Here is a tiny trained network, its code and every weight. The questions are about switching its units off for an input and a class, where a switched-off unit gives its printed mean instead of its output.

import numpy as np


def w(rows, s, z=0):
    codes = np.array(rows[::2]) - 128.0
    scale = np.full(codes.shape[1], s)
    scale[-1] = z or s
    return codes * scale


def norm(h):
    return h / np.sqrt((h * h).mean(-1, keepdims=True) + 1e-5)


def f(y):
    return y / 2 * (1 + np.tanh(0.7978845608 * (y + 0.044715 * y**3)))


def log_softmax(a):
    a = a - a.max(-1, keepdims=True)
    return a - np.log(np.exp(a).sum(-1, keepdims=True))


def net(x, mask):
    res = np.array(x, float).reshape(1, 6) / 4 @ E
    u = 0
    for l in range(4):
        y = f(norm(res) @ A[l][:, :-1].T + A[l][:, -1])
        res = res + np.where(mask[u : u + 4], y, B[l][:, -1]) @ B[l][:, :-1]
        u += 4
    return log_softmax(norm(res)[-1] @ U[:, :-1].T + U[:, -1])


A, B = {}, {}
E = w([
[152,137,102],'x0',
[185,110,232],'x1',
[103,40,136],'x2',
[165,63,74],'x3',
[254,52,63],'x4',
[195,145,106],'x5',
],0.009)
A[0] = w([
[171,226,30,167],'L0N1',
[193,154,144,87],'L0N2',
[178,172,251,2],'L0N3',
[89,25,77,34],'L0N4',
],0.012,0.0022)
B[0] = w([
[127,189,22,252],'L0N1',
[177,180,232,171],'L0N2',
[62,138,226,232],'L0N3',
[103,12,11,202],'L0N4',
],0.012,0.0047)
A[1] = w([
[2,86,48,119],'L1N1',
[80,102,87,78],'L1N2',
[95,48,97,11],'L1N3',
[111,90,103,8],'L1N4',
],0.0099,0.0015)
B[1] = w([
[9,93,119,254],'L1N1',
[72,110,125,159],'L1N2',
[120,45,96,165],'L1N3',
[108,97,123,130],'L1N4',
],0.014,0.0044)
A[2] = w([
[106,108,176,101],'L2N1',
[159,4,189,210],'L2N2',
[247,118,50,253],'L2N3',
[218,177,127,92],'L2N4',
],0.017,0.0021)
B[2] = w([
[135,170,164,172],'L2N1',
[242,98,164,234],'L2N2',
[189,249,169,254],'L2N3',
[67,182,135,196],'L2N4',
],0.019,0.0068)
A[3] = w([
[142,140,124,1],'L3N1',
[46,98,239,136],'L3N2',
[75,133,95,122],'L3N3',
[166,246,113,174],'L3N4',
],0.012,0.002)
B[3] = w([
[136,98,107,117],'L3N1',
[197,55,252,219],'L3N2',
[28,178,149,155],'L3N3',
[1,17,88,255],'L3N4',
],0.0096,0.0067)
U = w([
[93,144,5,149],'0',
[236,111,137,128],'1',
[152,237,87,150],'2',
[126,128,196,2],'3',
[75,118,189,229],'4',
[103,29,82,55],'5',
],0.017,0.0074)

Each question gives the input, the list of numbers given to net, and the class t.
The units are the neurons (one row each of A and B). Each row of codes is followed by its name. A weight is (code - 128) times the scale printed after its matrix; where a second scale follows, it is the last column's (A, B and U).
mask holds one flag per neuron, layer by layer. A switched-off neuron (its flag False) gives its mean, the last column of its row in B, instead of its output. The means were averaged over made-up inputs and are rounded, as every weight is.
A unit's drop is (log p(t) with every unit on - log p(t) with that unit switched off) / (log p(t) with every unit on - log p(t) with every unit switched off).
The circuit of an input: a set's keep is (log p(t) with only the set's units on - log p(t) with every unit switched off) / (log p(t) with every unit on - log p(t) with every unit switched off). Starting from the 12 units with the biggest drops (on a tie, the unit counted first), units are removed one at a time, each time the one whose removal leaves the highest keep (on an exact tie, the one counted first), for as long as the keep stays at least 0.8.
circuit, biggest first: the units of the circuit, biggest drop first
most important unit: the unit with the biggest drop
k most important neurons: the k neurons with the biggest drops, biggest first
k most important neurons of layer l: the k neurons of layer l with the biggest drops, biggest first
drop when u is switched off: that unit's drop, to one decimal
input [6,-1,-3,4,4,2], class 2: circuit, biggest first : (L2N3)
input [3,-3,-6,-6,8,-7], class 0: 2 most important neurons : (L0N1, L3N4)
input [8,-3,3,-7,4,-8], class 0: 3 most important neurons of layer 0 : (L0N4, L0N3, L0N2)
input [8,-8,0,1,8,7], class 2: 2 most important neurons : (L2N3, L1N1)
input [4,6,-2,7,0,4], class 2: 2 most important neurons of layer 2 : (L2N4, L2N3)
input [1,8,8,-5,-4,3], class 1: 2 most important neurons of layer 2 : (L2N2, L2N4)
input [-3,-8,5,-8,1,0], class 0: 3 most important neurons : (L0N3, L2N2, L0N2)
input [-4,-6,1,4,1,-4], class 5: 2 most important neurons of layer 0 : (L0N1, L0N4)
input [6,-8,4,8,-5,0], class 5: 3 most important neurons : (L2N3, L1N1, L0N4)
input [-6,-4,3,6,-3,-6], class 5: drop when L1N3 is switched off : 0.1
input [8,1,-4,5,4,4], class 2: drop when L2N3 is switched off : 0.4
input [0,0,8,7,-3,2], class 5: drop when L2N4 is switched off : 0.0
input [8,-4,-5,6,5,4], class 2: drop when L2N3 is switched off : 1.3
input [2,-4,-8,7,-1,-8], class 0: most important unit : L0N1
input [-1,-7,-4,-5,-4,-3], class 0: 3 most important neurons of layer 0 : (L0N3, L0N1, L0N2)
input [6,-4,-4,-7,-7,3], class 0: 2 most important neurons of layer 3 : (L3N2, L3N4)
